[[121 145 126 133 150]
 [117 144 126 119 142]
 [120 115 134 103 121]]
:
[[133 150 121 145 126]
 [119 142 117 144 126]
 [103 121 120 115 134]]

[[133 134 140 133 130]
 [142 132 113 106 120]]
:
[[133 130 133 134 140]
 [106 120 142 132 113]]

[[119 134 121 112 111 114 130 119 122]
 [123 147 128 101 125 128 122 130 134]
 [132 142 135 106 130 133 122 133 139]
 [114 144 117 114 112 114 134 122 128]
 [125 132 126 118 125 130 119 134 142]
 [131 141 134 108 130 131 121 132 135]
 [142 123 142 129 140 135 139 132 118]
 [125 126 121 133 133 142 110 138 146]
 [128 124 129 134 126 126 132 125 124]]
:
[[119 122 119 134 121 112 111 114 130]
 [130 134 123 147 128 101 125 128 122]
 [133 139 132 142 135 106 130 133 122]
 [122 128 114 144 117 114 112 114 134]
 [134 142 125 132 126 118 125 130 119]
 [132 135 131 141 134 108 130 131 121]
 [132 118 142 123 142 129 140 135 139]
 [138 146 125 126 121 133 133 142 110]
 [125 124 128 124 129 134 126 126 132]]

[[128 125 118 130 127 131 129 139 123 128 128 129 123 138 129 126]
 [118 136 121 140 138 127 140 130 138 124 132 124 135 126 107 119]
 [130 125 126 124 131 130 135 135 119 126 117 123 124 139 120 115]
 [123 130 111 135 124 133 125 128 146 130 144 125 118 117 121 130]
 [140 124 120 146 130 128 129 115 144 124 137 124 120 124 128 139]
 [131 135 122 118 134 137 107 120 126 115 126 127 122 124 133 114]]
:
[[129 126 128 125 118 130 127 131 129 139 123 128 128 129 123 138]
 [107 119 118 136 121 140 138 127 140 130 138 124 132 124 135 126]
 [120 115 130 125 126 124 131 130 135 135 119 126 117 123 124 139]
 [121 130 123 130 111 135 124 133 125 128 146 130 144 125 118 117]
 [128 139 140 124 120 146 130 128 129 115 144 124 137 124 120 124]
 [133 114 131 135 122 118 134 137 107 120 126 115 126 127 122 124]]

[[131 117 128 138 132]
 [126 134 125 125 136]
 [117 124 120 135 135]
 [122 113 119 136 130]
 [133 126 134 124 143]
 [123 112 128 128 136]
 [120 138 118 130 126]
 [127 129 124 135 131]
 [129 103 133 133 137]
 [132 121 127 137 133]
 [127 125 132 123 130]]
:
[[138 132 131 117 128]
 [125 136 126 134 125]
 [135 135 117 124 120]
 [136 130 122 113 119]
 [124 143 133 126 134]
 [128 136 123 112 128]
 [130 126 120 138 118]
 [135 131 127 129 124]
 [133 137 129 103 133]
 [137 133 132 121 127]
 [123 130 127 125 132]]

[[136 126 125 133 107 125]
 [125 122 136 129 107 132]
 [135 124 126 134 107 128]
 [130 120 122 131 107 130]
 [126 134 125 126 107 136]
 [130 121 120 129 107 125]
 [126 133 125 127 107 138]
 [136 124 125 134 107 127]
 [128 135 134 128 107 135]
 [125 118 128 127 107 127]]
:
[[107 125 136 126 125 133]
 [107 132 125 122 136 129]
 [107 128 135 124 126 134]
 [107 130 130 120 122 131]
 [107 136 126 134 125 126]
 [107 125 130 121 120 129]
 [107 138 126 133 125 127]
 [107 127 136 124 125 134]
 [107 135 128 135 134 128]
 [107 127 125 118 128 127]]
---
[[154 124]
 [116 122]
 [144 111]
 [157 143]
 [118 125]]
:
[[154 124]
 [116 122]
 [144 111]]

[[139 129 137]
 [129 125 145]
 [139 134 103]]
:
[[139 129]
 [129 125]
 [139 134]]

[[150 141 134 136]
 [141 129 142 113]
 [102 121 112 110]
 [146 129 135 118]]
:
[[150 141]
 [141 129]
 [102 121]]

[[138 103 155]
 [138 112 145]
 [116 120 118]]
:
[[138 103]
 [138 112]
 [116 120]]

[[138 134]
 [127 116]
 [151 127]
 [134 138]]
:
[[138 134]
 [127 116]
 [151 127]]

[[128 113 149]
 [132 149  98]
 [130 155 102]]
:
[[128 113]
 [132 149]
 [130 155]]

[[126 132]
 [123 127]
 [116 125]
 [124 116]
 [156 133]]
:
[[126 132]
 [123 127]
 [116 125]]
